Here is a tiny trained network, its code and every weight. The questions are about switching its units off for an input and a class, where a switched-off unit gives its printed mean instead of its output.

import numpy as np


def w(rows, s, z=0):
    codes = np.array(rows[::2]) - 128.0
    scale = np.full(codes.shape[1], s)
    scale[-1] = z or s
    return codes * scale


def norm(h):
    return h / np.sqrt((h * h).mean(-1, keepdims=True) + 1e-5)


def f(y):
    return np.maximum(y, 0)


def log_softmax(a):
    a = a - a.max(-1, keepdims=True)
    return a - np.log(np.exp(a).sum(-1, keepdims=True))


def net(x, mask):
    res = np.array(x, float).reshape(1, 6) / 4 @ E
    u = 0
    for l in range(2):
        y = f(norm(res) @ A[l][:, :-1].T + A[l][:, -1])
        res = res + np.where(mask[u : u + 7], y, B[l][:, -1]) @ B[l][:, :-1]
        u += 7
    return log_softmax(norm(res)[-1] @ U[:, :-1].T + U[:, -1])


A, B = {}, {}
E = w([
[160,187,87,183,123,104,109,95,73],'x0',
[156,112,34,34,89,81,130,96,165],'x1',
[127,170,121,93,189,107,255,118,52],'x2',
[149,219,87,211,103,135,115,50,45],'x3',
[116,197,169,116,143,146,96,182,128],'x4',
[82,145,120,131,152,195,109,78,108],'x5',
],0.0072)
A[0] = w([
[149,73,186,151,140,190,105,89,73,172],'L0N0',
[168,120,50,153,104,91,115,129,109,218],'L0N1',
[187,167,91,108,38,92,44,91,122,121],'L0N2',
[53,178,39,152,98,65,4,74,164,207],'L0N3',
[68,128,221,223,148,168,3,110,111,173],'L0N4',
[145,100,179,170,122,145,59,189,151,227],'L0N5',
[90,170,87,116,109,114,240,72,73,2],'L0N6',
],0.0066,0.0027)
B[0] = w([
[253,174,144,112,122,158,101,150,70,182],'L0N0',
[178,112,56,162,105,179,116,77,176,211],'L0N1',
[164,56,96,169,146,54,140,102,235,219],'L0N2',
[165,101,99,189,72,95,158,131,136,243],'L0N3',
[188,149,208,254,150,160,165,128,109,253],'L0N4',
[85,156,156,100,149,139,129,214,42,234],'L0N5',
[147,170,63,55,169,132,120,83,100,197],'L0N6',
],0.0077,0.0063)
A[1] = w([
[108,63,226,24,114,91,192,205,200,182],'L1N0',
[171,142,135,143,145,144,193,176,144,164],'L1N1',
[188,93,204,90,110,168,175,142,174,252],'L1N2',
[140,120,60,146,208,99,144,106,13,122],'L1N3',
[129,126,93,92,149,134,214,137,158,76],'L1N4',
[88,120,46,110,127,106,254,121,10,75],'L1N5',
[147,226,100,134,205,90,134,88,128,4],'L1N6',
],0.0072,0.003)
B[1] = w([
[77,80,116,64,174,78,83,167,112,254],'L1N0',
[56,125,94,158,110,135,66,146,169,212],'L1N1',
[2,186,191,137,165,87,84,213,115,234],'L1N2',
[124,128,97,34,74,162,175,59,116,219],'L1N3',
[103,165,145,52,93,136,129,121,131,174],'L1N4',
[157,111,181,96,152,178,151,60,118,213],'L1N5',
[152,108,124,102,115,130,180,103,121,183],'L1N6',
],0.0089,0.0066)
U = w([
[208,27,36,196,85,28,97,66,197,3],'0',
[169,156,92,4,159,147,217,26,42,196],'1',
[12,40,177,3,197,49,69,220,146,251],'2',
[134,168,210,209,180,184,98,187,44,130],'3',
],0.0069,0.0017)

Each question gives the input, the list of numbers given to net, and the class t.
The units are the neurons (one row each of A and B). Each row of codes is followed by its name. A weight is (code - 128) times the scale printed after its matrix; where a second scale follows, it is the last column's (A, B and U).
mask holds one flag per neuron, layer by layer. A switched-off neuron (its flag False) gives its mean, the last column of its row in B, instead of its output. The means were averaged over made-up inputs and are rounded, as every weight is.
A unit's drop is (log p(t) with every unit on - log p(t) with that unit switched off) / (log p(t) with every unit on - log p(t) with every unit switched off).
The circuit of an input: a set's keep is (log p(t) with only the set's units on - log p(t) with every unit switched off) / (log p(t) with every unit on - log p(t) with every unit switched off). Starting from the 12 units with the biggest drops (on a tie, the unit counted first), units are removed one at a time, each time the one whose removal leaves the highest keep (on an exact tie, the one counted first), for as long as the keep stays at least 0.8.
units of the circuit, in order: the units of the circuit, biggest drop first
k most important neurons: the k neurons with the biggest drops, biggest first
top k neurons in layer l: the k neurons of layer l with the biggest drops, biggest first
drop of u: that unit's drop, to one decimal
input [6,-1,-6,-4,0,4], class 3: units of the circuit, in order	L0N4
input [-2,4,2,3,1,-6], class 0: 3 most important neurons	L0N2, L0N5, L0N1
input [-7,-6,-1,-2,1,3], class 3: 2 most important neurons	L0N4, L0N0
input [-5,-8,-8,-7,-5,3], class 3: 3 most important neurons	L0N4, L0N0, L0N2
input [1,-7,4,7,-4,7], class 1: 2 most important neurons	L1N3, L0N6
input [-7,5,-2,3,-1,3], class 0: 2 most important neurons	L0N3, L0N5
input [6,-8,6,7,1,4], class 1: top 3 neurons in layer 1	L1N3, L1N2, L1N6
input [-1,5,-1,8,5,5], class 0: 2 most important neurons	L0N2, L0N3
input [0,0,-3,3,-1,3], class 0: 2 most important neurons	L0N3, L0N2
input [-2,-4,4,5,1,3], class 1: drop of L0N6	0.2
input [8,-8,7,3,-3,5], class 1: drop of L1N3	0.2
input [5,1,-5,-5,3,8], class 3: drop of L0N4	0.1
